Here is a tiny trained network, its code and every weight. The questions are about switching its units off for an input and a class, where a switched-off unit gives its printed mean instead of its output.

import numpy as np


def w(rows, s, z=0):
    codes = np.array(rows[::2]) - 128.0
    scale = np.full(codes.shape[1], s)
    scale[-1] = z or s
    return codes * scale


def norm(h):
    return h / np.sqrt((h * h).mean(-1, keepdims=True) + 1e-5)


def f(y):
    return y / 2 * (1 + np.tanh(0.7978845608 * (y + 0.044715 * y**3)))


def log_softmax(a):
    a = a - a.max(-1, keepdims=True)
    return a - np.log(np.exp(a).sum(-1, keepdims=True))


def net(x, mask):
    res = np.array(x, float).reshape(1, 4) / 4 @ E
    u = 0
    for l in range(2):
        y = f(norm(res) @ A[l][:, :-1].T + A[l][:, -1])
        res = res + np.where(mask[u : u + 14], y, B[l][:, -1]) @ B[l][:, :-1]
        u += 14
    return log_softmax(norm(res)[-1] @ U[:, :-1].T + U[:, -1])


A, B = {}, {}
E = w([
[74,170,113,217,140,2,97,108,92,74],'x0',
[193,145,171,122,146,156,107,124,53,50],'x1',
[199,74,142,159,143,36,110,154,118,57],'x2',
[66,19,175,202,118,183,95,161,27,68],'x3',
],0.0051)
A[0] = w([
[110,152,126,138,123,154,126,124,121,115,80],'0.n0',
[107,113,123,154,113,74,120,129,110,91,58],'0.n1',
[134,102,128,128,115,136,103,131,158,143,115],'0.n2',
[96,151,106,121,109,117,137,112,128,171,27],'0.n3',
[107,139,145,117,152,133,116,153,138,133,118],'0.n4',
[231,87,105,88,121,154,122,136,172,195,5],'0.n5',
[126,140,140,123,175,169,113,146,120,138,77],'0.n6',
[226,154,128,140,122,10,131,136,131,46,28],'0.n7',
[138,2,145,161,127,120,126,132,90,42,38],'0.n8',
[83,156,144,126,134,124,111,126,158,173,35],'0.n9',
[129,156,114,117,122,118,141,134,153,143,94],'0.n10',
[136,141,129,127,128,176,149,140,116,108,102],'0.n11',
[120,97,132,154,147,48,136,126,99,89,24],'0.n12',
[57,140,115,135,128,88,137,129,188,207,76],'0.n13',
],0.0097,0.003)
B[0] = w([
[61,130,167,65,118,138,98,109,103,117,127],'0.n0',
[148,117,158,48,105,134,138,186,214,139,174],'0.n1',
[115,122,157,146,128,48,189,118,101,103,134],'0.n2',
[91,165,106,152,151,145,141,152,107,161,150],'0.n3',
[123,154,125,119,119,98,166,127,113,114,127],'0.n4',
[151,82,213,111,124,123,169,117,191,154,195],'0.n5',
[165,162,157,139,74,90,115,116,103,134,133],'0.n6',
[200,202,114,94,233,39,52,3,62,97,249],'0.n7',
[72,61,154,169,171,184,147,235,81,92,255],'0.n8',
[86,161,56,121,165,150,171,130,130,136,151],'0.n9',
[109,75,178,206,165,118,99,164,96,147,152],'0.n10',
[158,139,151,104,85,124,66,93,137,136,143],'0.n11',
[133,108,154,181,67,146,91,105,219,147,191],'0.n12',
[68,117,85,125,116,73,89,122,98,209,215],'0.n13',
],0.012,0.0082)
A[1] = w([
[123,125,67,185,109,87,75,137,176,147,83],'1.n0',
[169,164,92,99,108,120,139,112,169,162,107],'1.n1',
[158,98,130,158,182,148,120,173,82,101,123],'1.n2',
[123,190,11,185,115,173,157,189,108,135,78],'1.n3',
[197,102,123,133,113,159,54,136,130,97,64],'1.n4',
[153,83,60,104,161,126,119,134,157,173,195],'1.n5',
[171,92,84,126,84,124,194,142,153,164,105],'1.n6',
[127,117,106,133,77,61,130,139,241,103,126],'1.n7',
[197,157,52,129,128,84,158,100,82,98,145],'1.n8',
[117,100,131,112,110,140,135,201,147,147,149],'1.n9',
[169,128,190,130,151,172,164,132,169,89,130],'1.n10',
[161,156,86,114,54,187,134,115,72,52,78],'1.n11',
[198,116,129,132,100,131,194,142,206,86,6],'1.n12',
[91,90,101,157,165,167,150,223,87,38,95],'1.n13',
],0.012,0.0021)
B[1] = w([
[204,121,136,62,79,220,117,134,174,93,169],'1.n0',
[124,61,149,150,169,116,162,196,93,80,153],'1.n1',
[95,139,58,130,78,41,122,139,184,137,198],'1.n2',
[87,93,11,72,80,148,96,107,81,161,158],'1.n3',
[79,158,104,171,143,99,220,113,120,149,168],'1.n4',
[111,147,168,160,139,137,196,135,91,28,163],'1.n5',
[166,136,168,150,190,104,176,134,130,140,140],'1.n6',
[105,254,140,155,89,226,169,138,162,103,149],'1.n7',
[173,121,94,125,201,150,105,95,180,72,171],'1.n8',
[177,189,124,129,191,48,106,108,134,85,183],'1.n9',
[147,71,75,83,88,170,35,173,90,137,183],'1.n10',
[125,125,169,248,93,153,139,18,81,97,135],'1.n11',
[129,67,117,43,112,193,57,164,42,181,141],'1.n12',
[142,38,104,207,38,21,130,207,153,88,245],'1.n13',
],0.012,0.011)
U = w([
[118,53,105,207,61,48,104,208,138,62,218],'0',
[202,57,186,56,129,185,96,164,89,163,141],'1',
[107,152,196,140,192,108,246,146,145,170,129],'2',
[28,161,11,86,117,155,134,109,89,184,185],'3',
[125,129,161,199,68,177,119,30,55,109,5],'4',
[197,181,89,114,238,73,60,29,140,57,154],'5',
[129,213,125,132,82,187,125,131,204,73,53],'6',
],0.011,0.0019)

Each question gives the input, the list of numbers given to net, and the class t.
The units are the neurons (one row each of A and B). Each row of codes is followed by its name. A weight is (code - 128) times the scale printed after its matrix; where a second scale follows, it is the last column's (A, B and U).
mask holds one flag per neuron, layer by layer. A switched-off neuron (its flag False) gives its mean, the last column of its row in B, instead of its output. The means were averaged over made-up inputs and are rounded, as every weight is.
A unit's drop is (log p(t) with every unit on - log p(t) with that unit switched off) / (log p(t) with every unit on - log p(t) with every unit switched off).
The circuit of an input: a set's keep is (log p(t) with only the set's units on - log p(t) with every unit switched off) / (log p(t) with every unit on - log p(t) with every unit switched off). Starting from the 12 units with the biggest drops (on a tie, the unit counted first), units are removed one at a time, each time the one whose removal leaves the highest keep (on an exact tie, the one counted first), for as long as the keep stays at least 0.8.
units of the circuit, in order: the units of the circuit, biggest drop first
unit that matters most: the unit with the biggest drop
top k neurons: the k neurons with the biggest drops, biggest first
k most important neurons of layer l: the k neurons of layer l with the biggest drops, biggest first
drop when u is switched off: that unit's drop, to one decimal
input [3,6,7,-2], class 5: units of the circuit, in order	(0.n7)
input [-4,0,-4,1], class 1: top 2 neurons	(0.n13, 0.n7)
input [-6,-5,-6,8], class 4: 2 most important neurons of layer 0	(0.n8, 0.n10)
input [5,-7,0,-1], class 3: units of the circuit, in order	(0.n13, 1.n13)
input [-5,5,-7,0], class 1: top 3 neurons	(0.n7, 0.n5, 1.n13)
input [8,0,-4,4], class 6: units of the circuit, in order	(0.n12, 1.n7, 0.n1, 0.n10)
input [-6,-4,3,-3], class 1: units of the circuit, in order	(0.n5, 1.n12)
input [1,4,-4,-6], class 2: top 3 neurons	(0.n8, 0.n7, 1.n13)
input [6,-7,4,4], class 6: top 3 neurons	(0.n12, 1.n7, 0.n1)
input [-3,-6,-5,7], class 3: units of the circuit, in order	(0.n8, 1.n13)
input [-1,5,-3,2], class 4: 2 most important neurons of layer 0	(0.n11, 0.n6)
input [-8,-5,3,4], class 1: top 3 neurons	(0.n5, 1.n12, 0.n10)
input [8,0,-6,4], class 6: top 2 neurons	(0.n8, 0.n1)
input [-5,-6,-7,2], class 3: units of the circuit, in order	(1.n13)
input [-1,-5,3,-3], class 2: top 2 neurons	(1.n13, 0.n5)
input [6,0,0,1], class 6: top 2 neurons	(0.n12, 0.n1)
input [-4,-4,6,-4], class 1: top 2 neurons	(0.n5, 1.n9)
input [-7,-4,-1,-1], class 2: top 2 neurons	(1.n6, 0.n13)
input [-2,-5,-2,-4], class 2: top 2 neurons	(0.n5, 1.n13)
input [-8,8,-7,1], class 1: top 2 neurons	(0.n5, 0.n7)
input [-6,-8,-4,-3], class 2: unit that matters most	0.n5
input [-3,0,1,-7], class 2: drop when 1.n6 is switched off	0.2
input [-4,0,-5,-2], class 2: drop when 1.n13 is switched off	0.1
input [5,8,7,-3], class 5: drop when 0.n7 is switched off	2.5
input [-5,5,-8,-5], class 1: drop when 1.n1 is switched off	0.0
